Below are the code and all the weights of a small trained network. Each question names an input and a class and asks about switching units off, where a switched-off unit gives its printed mean instead of its output.

import numpy as np


def w(rows, s, z=0):
    codes = np.array(rows[::2]) - 128.0
    scale = np.full(codes.shape[1], s)
    scale[-1] = z or s
    return codes * scale


def norm(h):
    return h / np.sqrt((h * h).mean(-1, keepdims=True) + 1e-5)


def f(y):
    return y / 2 * (1 + np.tanh(0.7978845608 * (y + 0.044715 * y**3)))


def log_softmax(a):
    a = a - a.max(-1, keepdims=True)
    return a - np.log(np.exp(a).sum(-1, keepdims=True))


def net(x, mask):
    res = np.array(x, float).reshape(1, 4) / 4 @ E
    u = 0
    for l in range(4):
        y = f(norm(res) @ A[l][:, :-1].T + A[l][:, -1])
        res = res + np.where(mask[u : u + 10], y, B[l][:, -1]) @ B[l][:, :-1]
        u += 10
    return log_softmax(norm(res)[-1] @ U[:, :-1].T + U[:, -1])


A, B = {}, {}
E = w([
[160,168,132],'x0',
[203,98,64],'x1',
[253,159,148],'x2',
[151,87,201],'x3',
],0.0073)
A[0] = w([
[85,240,104,156],'L0N0',
[43,170,215,254],'L0N1',
[99,110,210,158],'L0N2',
[109,73,115,171],'L0N3',
[111,62,125,127],'L0N4',
[166,170,143,68],'L0N5',
[40,134,111,108],'L0N6',
[187,39,210,131],'L0N7',
[156,167,2,54],'L0N8',
[113,165,12,117],'L0N9',
],0.0097,0.002)
B[0] = w([
[99,254,188,181],'L0N0',
[234,19,204,254],'L0N1',
[204,73,40,188],'L0N2',
[123,81,113,155],'L0N3',
[118,70,121,150],'L0N4',
[92,142,192,144],'L0N5',
[90,134,227,191],'L0N6',
[189,134,92,208],'L0N7',
[10,113,165,192],'L0N8',
[100,137,83,189],'L0N9',
],0.0061,0.0051)
A[1] = w([
[111,45,168,203],'L1N0',
[121,93,111,187],'L1N1',
[85,203,101,5],'L1N2',
[135,14,222,69],'L1N3',
[133,187,96,145],'L1N4',
[122,170,72,28],'L1N5',
[107,145,80,131],'L1N6',
[102,186,179,174],'L1N7',
[111,71,253,97],'L1N8',
[120,187,109,91],'L1N9',
],0.012,0.0025)
B[1] = w([
[112,254,69,221],'L1N0',
[133,132,60,154],'L1N1',
[121,149,180,146],'L1N2',
[141,206,129,255],'L1N3',
[132,138,151,141],'L1N4',
[125,175,130,125],'L1N5',
[97,199,99,133],'L1N6',
[158,123,160,168],'L1N7',
[166,192,140,232],'L1N8',
[122,145,161,133],'L1N9',
],0.0099,0.0067)
A[2] = w([
[88,170,94,248],'L2N0',
[205,161,84,86],'L2N1',
[138,111,170,126],'L2N2',
[159,108,79,28],'L2N3',
[119,118,172,43],'L2N4',
[255,104,220,150],'L2N5',
[150,169,8,200],'L2N6',
[129,204,137,193],'L2N7',
[156,192,118,65],'L2N8',
[213,160,145,98],'L2N9',
],0.0098,0.0016)
B[2] = w([
[155,180,123,183],'L2N0',
[139,199,50,202],'L2N1',
[123,54,176,129],'L2N2',
[165,192,86,131],'L2N3',
[123,164,169,119],'L2N4',
[146,9,91,253],'L2N5',
[68,158,85,210],'L2N6',
[170,254,185,221],'L2N7',
[49,153,194,188],'L2N8',
[76,50,154,219],'L2N9',
],0.0063,0.0064)
A[3] = w([
[8,156,134,181],'L3N0',
[177,124,148,143],'L3N1',
[128,131,181,134],'L3N2',
[134,91,126,74],'L3N3',
[104,147,164,241],'L3N4',
[145,126,161,71],'L3N5',
[105,185,201,254],'L3N6',
[134,96,182,103],'L3N7',
[188,174,125,78],'L3N8',
[187,113,167,163],'L3N9',
],0.016,0.0027)
B[3] = w([
[209,194,45,211],'L3N0',
[80,88,135,163],'L3N1',
[154,72,115,154],'L3N2',
[58,111,180,124],'L3N3',
[185,111,205,178],'L3N4',
[100,96,83,135],'L3N5',
[242,74,176,255],'L3N6',
[107,33,49,137],'L3N7',
[74,146,3,189],'L3N8',
[177,2,22,180],'L3N9',
],0.0053,0.009)
U = w([
[227,53,92,142],'0',
[179,206,148,213],'1',
[77,129,5,194],'2',
[65,76,127,2],'3',
[116,105,207,84],'4',
[168,16,85,124],'5',
[55,92,130,12],'6',
[72,82,140,1],'7',
],0.016,0.0081)

Each question gives the input, the list of numbers given to net, and the class t.
The units are the neurons (one row each of A and B). Each row of codes is followed by its name. A weight is (code - 128) times the scale printed after its matrix; where a second scale follows, it is the last column's (A, B and U).
mask holds one flag per neuron, layer by layer. A switched-off neuron (its flag False) gives its mean, the last column of its row in B, instead of its output. The means were averaged over made-up inputs and are rounded, as every weight is.
A unit's drop is (log p(t) with every unit on - log p(t) with that unit switched off) / (log p(t) with every unit on - log p(t) with every unit switched off).
unit that matters most: the unit with the biggest drop
top k neurons: the k neurons with the biggest drops, biggest first
k most important neurons of layer l: the k neurons of layer l with the biggest drops, biggest first
drop when u is switched off: that unit's drop, to one decimal
input [3,-5,0,7], class 0: top neuron -> (L0N1)
input [-6,3,-4,1], class 1: top 2 neurons -> (L0N6; L1N0)
input [-3,-6,2,-5], class 4: top 3 neurons -> (L0N0; L0N6; L3N0)
input [0,0,-1,3], class 2: top 2 neurons -> (L3N6; L1N0)
input [7,8,-1,7], class 5: top 2 neurons -> (L1N0; L1N3)
input [-6,-6,-5,8], class 1: top 2 neurons -> (L1N0; L1N3)
input [3,4,6,-2], class 5: top 3 neurons -> (L1N0; L1N3; L2N5)
input [5,-5,5,-4], class 0: top 2 neurons -> (L1N0; L1N3)
input [-4,-4,-2,-8], class 1: top 2 neurons -> (L2N5; L3N0)
input [7,-6,0,0], class 0: 2 most important neurons of layer 0 -> (L0N0; L0N8)
input [-1,8,2,6], class 2: 3 most important neurons of layer 2 -> (L2N1; L2N3; L2N6)
input [5,-8,1,-2], class 0: drop when L1N0 is switched off -> 0.1
input [-5,1,1,1], class 2: drop when L3N6 is switched off -> 0.1
input [-5,-1,-3,-3], class 1: unit that matters most -> L0N6
input [2,1,6,1], class 5: drop when L1N0 is switched off -> 0.7
input [0,5,-2,3], class 2: drop when L2N7 is switched off -> 0.0
input [7,-1,0,3], class 5: 2 most important neurons of layer 0 -> (L0N8; L0N6)
